[[130 128 129 136 134 123 136 130]
 [123 137 132 134 132 126 134 138]
 [107 129 133 128 105 127 126 114]
 [135 138 115 132 120 128 139 120]
 [113 128 131 123 111 131 118 116]
 [121 116 148 126 113 112 130 144]]
=>
[[121 116 148 126 113 112 130 144]
 [130 128 129 136 134 123 136 130]
 [123 137 132 134 132 126 134 138]
 [107 129 133 128 105 127 126 114]
 [135 138 115 132 120 128 139 120]
 [113 128 131 123 111 131 118 116]]

[[134 144 111 121 130 120 140 142]
 [118 128 137 136 137 138 133 114]
 [146 123 122 114 102 124 112 125]
 [123 127 130 138 140 124 134 140]
 [120 124 140 130 131 138 128 108]]
=>
[[120 124 140 130 131 138 128 108]
 [134 144 111 121 130 120 140 142]
 [118 128 137 136 137 138 133 114]
 [146 123 122 114 102 124 112 125]
 [123 127 130 138 140 124 134 140]]

[[130 131 128]
 [118 137 126]
 [136 116 136]
 [128 138 127]
 [126 111 123]
 [134 107 101]
 [138 129 126]
 [120 131 131]]
=>
[[120 131 131]
 [130 131 128]
 [118 137 126]
 [136 116 136]
 [128 138 127]
 [126 111 123]
 [134 107 101]
 [138 129 126]]

[[124 121 111 119 122 117 129 123 117 128 130 117 132 112 132]
 [119 137 135 139 122 137 132 121 139 127 134 139 119 135 135]
 [106 118 132 142 126 144 146 119 144 135 146 143 109 131 127]
 [133 113 121 138 133 141 140 133 139 138 139 139 125 120 114]
 [110 120 138 139 120 144 127 118 141 122 126 140 109 138 123]
 [139 139 115 122 119 123 108 128 121 116 108 121 139 112 136]]
=>
[[139 139 115 122 119 123 108 128 121 116 108 121 139 112 136]
 [124 121 111 119 122 117 129 123 117 128 130 117 132 112 132]
 [119 137 135 139 122 137 132 121 139 127 134 139 119 135 135]
 [106 118 132 142 126 144 146 119 144 135 146 143 109 131 127]
 [133 113 121 138 133 141 140 133 139 138 139 139 125 120 114]
 [110 120 138 139 120 144 127 118 141 122 126 140 109 138 123]]

[[129 123 133 125 122 124 120 146 128 142]
 [132 121 144 114  99 123 135 136 114 137]
 [133 123 138 112 105 120 137 139 107 137]
 [128 121 145 127 108 127 119 140 137 143]
 [133 123 129 117 121 119 126 153 112 144]
 [128 123 147 123 101 129 131 125 131 132]
 [131 118 145 120 105 122 120 153 126 150]
 [133 121 138 116 109 120 127 150 115 145]
 [129 126 139 123 111 128 135 122 124 127]]
=>
[[129 126 139 123 111 128 135 122 124 127]
 [129 123 133 125 122 124 120 146 128 142]
 [132 121 144 114  99 123 135 136 114 137]
 [133 123 138 112 105 120 137 139 107 137]
 [128 121 145 127 108 127 119 140 137 143]
 [133 123 129 117 121 119 126 153 112 144]
 [128 123 147 123 101 129 131 125 131 132]
 [131 118 145 120 105 122 120 153 126 150]
 [133 121 138 116 109 120 127 150 115 145]]

[[117 114 126 122]
 [127 155 118 125]
 [139 120 127 133]
 [117 127 128 132]
 [132 151 136 134]
 [143 140 134 137]
 [116 154 125 131]
 [130 133 135 116]
 [110 138 123 129]
 [129 141 134 117]
 [138 152 122 133]]
=>
[[138 152 122 133]
 [117 114 126 122]
 [127 155 118 125]
 [139 120 127 133]
 [117 127 128 132]
 [132 151 136 134]
 [143 140 134 137]
 [116 154 125 131]
 [130 133 135 116]
 [110 138 123 129]
 [129 141 134 117]]

[[141 137 113 149 106 123]
 [132 130 117 143 122 133]
 [125 123 119 144 123 141]
 [137 134 116 141 133 127]
 [130 133 133 131 123 130]
 [138 140 136 120 139 112]
 [127 126 127 137 125 139]
 [125 120 114 149 114 143]]
=>
[[125 120 114 149 114 143]
 [141 137 113 149 106 123]
 [132 130 117 143 122 133]
 [125 123 119 144 123 141]
 [137 134 116 141 133 127]
 [130 133 133 131 123 130]
 [138 140 136 120 139 112]
 [127 126 127 137 125 139]]

[[124 148 116 123 150 120 129 122 148 119 134 100]
 [112 111 115 133 135 132 114 148 117 116 121 156]
 [128 126 113 151 116 106 127 130 152 118 146 124]
 [136 140 142 151 118 146 116 105 117 141 136 130]]
=>
[[136 140 142 151 118 146 116 105 117 141 136 130]
 [124 148 116 123 150 120 129 122 148 119 134 100]
 [112 111 115 133 135 132 114 148 117 116 121 156]
 [128 126 113 151 116 106 127 130 152 118 146 124]]
